Below are the code and all the weights of a small trained network. Each question names an input and a target symbol and asks about switching units off, where a switched-off unit gives its printed mean instead of its output.

import numpy as np


def w(rows, s, z=0):
    codes = np.array(rows[::2]) - 128.0
    scale = np.full(codes.shape[1], s)
    scale[-1] = z or s
    return codes * scale


def norm(h):
    return h / np.sqrt((h * h).mean(-1, keepdims=True) + 1e-5)


def f(y):
    return y / 2 * (1 + np.tanh(0.7978845608 * (y + 0.044715 * y**3)))


def softmax(a):
    e = np.exp(a - a.max(-1, keepdims=True))
    return e / e.sum(-1, keepdims=True)


def log_softmax(a):
    a = a - a.max(-1, keepdims=True)
    return a - np.log(np.exp(a).sum(-1, keepdims=True))


def net(x, mask):
    ids = ['εθξσψω'.index(c) for c in x.split()]
    T = len(ids)
    res = E[ids] + P[:T]
    u = 0
    for l in range(2):
        q, k, v = (norm(res) @ M[l].T for M in (Q, K, V))
        z = softmax(np.where(np.tri(T) > 0, q @ k.T / 3**0.5, -1e9)) @ v
        res = res + np.where(mask[u], z, O[l][:, -1]) @ O[l][:, :-1]
        u += 1
        y = f(norm(res) @ A[l][:, :-1].T + A[l][:, -1])
        res = res + np.where(mask[u : u + 4], y, B[l][:, -1]) @ B[l][:, :-1]
        u += 4
    return log_softmax(norm(res)[-1] @ U[:, :-1].T + U[:, -1])


Q, K, V, O, A, B = {}, {}, {}, {}, {}, {}
E = w([
[83,154,100,197,167,82,154],'ε',
[205,219,156,113,81,182,165],'θ',
[201,139,88,133,73,81,115],'ξ',
[96,103,165,138,120,146,56],'σ',
[19,125,127,96,122,129,151],'ψ',
[93,148,6,91,197,82,120],'ω',
],0.019)
P = w([
[68,246,1,198,40,151,65],'0',
[120,188,84,147,19,172,68],'1',
[107,169,118,141,44,161,81],'2',
[94,153,140,141,64,149,86],'3',
[87,139,153,142,93,139,89],'4',
[81,122,164,144,110,125,88],'5',
[75,107,170,143,143,108,89],'6',
[74,91,157,153,184,125,80],'7',
[58,101,201,141,149,97,96],'8',
],0.0078)
Q[0] = w([
[138,82,197,148,102,194,126],'L0H1',
[80,198,106,213,127,55,148],'L0H1',
[2,134,164,127,113,160,17],'L0H1',
],0.008)
K[0] = w([
[143,104,186,135,132,167,174],'L0H1',
[197,56,121,147,161,85,6],'L0H1',
[152,54,179,29,254,66,159],'L0H1',
],0.0069)
V[0] = w([
[123,227,135,17,121,88,49],'L0H1',
[202,37,84,128,75,2,56],'L0H1',
[200,81,140,250,36,205,196],'L0H1',
],0.0056)
O[0] = w([
[89,75,97,93,157,160,155,253],'L0H1',
[134,167,100,255,133,162,170,29],'L0H1',
[55,100,186,105,176,12,80,166],'L0H1',
],0.01,0.0045)
A[0] = w([
[155,121,110,254,117,96,148,124],'L0N1',
[99,176,152,206,185,112,46,195],'L0N2',
[199,161,68,121,128,59,129,231],'L0N3',
[135,108,146,50,196,81,146,4],'L0N4',
],0.0096,0.0018)
B[0] = w([
[108,68,220,40,213,180,135,226],'L0N1',
[162,117,176,52,17,125,202,166],'L0N2',
[174,171,68,146,66,158,91,251],'L0N3',
[123,169,212,130,118,169,249,192],'L0N4',
],0.013,0.0028)
Q[1] = w([
[16,136,83,157,84,194,60],'L1H1',
[68,109,184,127,156,63,115],'L1H1',
[237,254,161,147,135,32,85],'L1H1',
],0.0081)
K[1] = w([
[40,44,66,138,168,18,221],'L1H1',
[129,53,184,101,58,131,86],'L1H1',
[116,255,193,7,80,127,116],'L1H1',
],0.0091)
V[1] = w([
[59,127,125,135,77,81,42],'L1H1',
[3,176,222,218,163,141,151],'L1H1',
[203,113,180,189,140,105,36],'L1H1',
],0.0062)
O[1] = w([
[135,132,145,120,158,176,157,181],'L1H1',
[108,128,92,1,129,229,120,44],'L1H1',
[160,14,107,53,55,228,247,3],'L1H1',
],0.0086,0.0046)
A[1] = w([
[125,149,208,146,63,82,111,74],'L1N1',
[233,171,107,125,109,128,71,113],'L1N2',
[32,18,187,116,231,86,210,3],'L1N3',
[209,209,2,255,100,167,120,95],'L1N4',
],0.0089,0.0071)
B[1] = w([
[161,63,141,127,171,127,136,248],'L1N1',
[79,128,35,188,116,208,182,247],'L1N2',
[125,165,5,144,125,115,86,140],'L1N3',
[140,239,64,145,18,43,175,253],'L1N4',
],0.014,0.0051)
U = w([
[131,234,82,194,15,39,124,154],'ε',
[86,103,86,193,136,254,133,107],'θ',
[154,134,241,133,69,48,106,253],'ξ',
[79,121,37,24,133,90,159,23],'σ',
[1,67,93,182,154,44,225,10],'ψ',
[4,177,96,160,223,110,7,185],'ω',
],0.0089,0.0047)

Each question gives the input, a string of symbols that net reads in full, and the target symbol t.
The units are the heads (3 rows each of Q, K, V and O) and the neurons (one row each of A and B). Each row of codes is followed by its name. A weight is (code - 128) times the scale printed after its matrix; where a second scale follows, it is the last column's (O, A, B and U).
mask holds one flag per unit, layer by layer, with each layer's heads first. A switched-off unit (its flag False) gives its mean, the last column of its rows in O or B, instead of its output. The means were averaged over made-up inputs and are rounded, as every weight is.
A unit's drop is (log p(t) with every unit on - log p(t) with that unit switched off) / (log p(t) with every unit on - log p(t) with every unit switched off).
The circuit of an input: a set's keep is (log p(t) with only the set's units on - log p(t) with every unit switched off) / (log p(t) with every unit on - log p(t) with every unit switched off). Starting from all 10 units, units are removed one at a time, each time the one whose removal leaves the highest keep (on an exact tie, the one counted first), for as long as the keep stays at least 0.8.
units of the circuit, in order: the units of the circuit, biggest drop first
top k neurons: the k neurons with the biggest drops, biggest first
top k neurons in layer l: the k neurons of layer l with the biggest drops, biggest first
drop of u: that unit's drop, to one decimal
input θ ψ θ θ θ ω ε, target ω: units of the circuit, in order : (L1H1)
input θ ψ ε ω, target ε: units of the circuit, in order : (L1N4, L0H1)
input ε ξ θ ω θ ψ ξ, target θ: units of the circuit, in order : (L0H1, L0N1, L0N3)
input ψ θ ξ ψ ω θ σ, target ε: units of the circuit, in order : (L0H1, L0N1)
input ξ ξ ψ ψ ξ, target ξ: units of the circuit, in order : (L0H1, L0N1, L1N2)
input ε ψ ξ ψ ω ξ ε ω ψ, target ε: units of the circuit, in order : (L0H1, L0N1, L1N4)
input σ ψ θ θ θ, target ξ: units of the circuit, in order : (L0H1, L1N4)
input ω θ θ, target θ: top 2 neurons : (L1N4, L1N2)
input σ θ ψ θ θ ω ψ ω, target ε: units of the circuit, in order : (L0H1, L1N4)
input θ θ ω ξ θ ξ, target θ: top 4 neurons : (L0N1, L0N3, L1N2, L1N4)
input ω θ σ ξ ψ θ, target θ: top 2 neurons in layer 0 : (L0N3, L0N1)
input θ θ θ θ ψ θ θ ε, target ξ: top 2 neurons : (L0N2, L1N2)
input σ ε θ ε, target σ: top 4 neurons : (L0N1, L1N3, L0N2, L1N4)
input θ ε ξ ε, target ψ: top 3 neurons in layer 0 : (L0N2, L0N1, L0N3)
input σ ψ θ θ θ σ, target ξ: top neuron in layer 1 : (L1N2)
input θ ψ ξ ε, target ψ: top 3 neurons in layer 1 : (L1N3, L1N4, L1N2)
input θ ω θ ε, target ω: top 2 neurons : (L0N1, L1N4)
input ψ ω θ ψ, target ε: top 2 neurons in layer 0 : (L0N1, L0N4)
input ψ θ ω ω σ, target ε: drop of L0H1 : 2.5
input θ ξ ψ θ ξ ψ ξ, target ξ: drop of L0N3 : 0.3
input ξ θ θ θ θ ψ, target ω: drop of L1N4 : 0.2
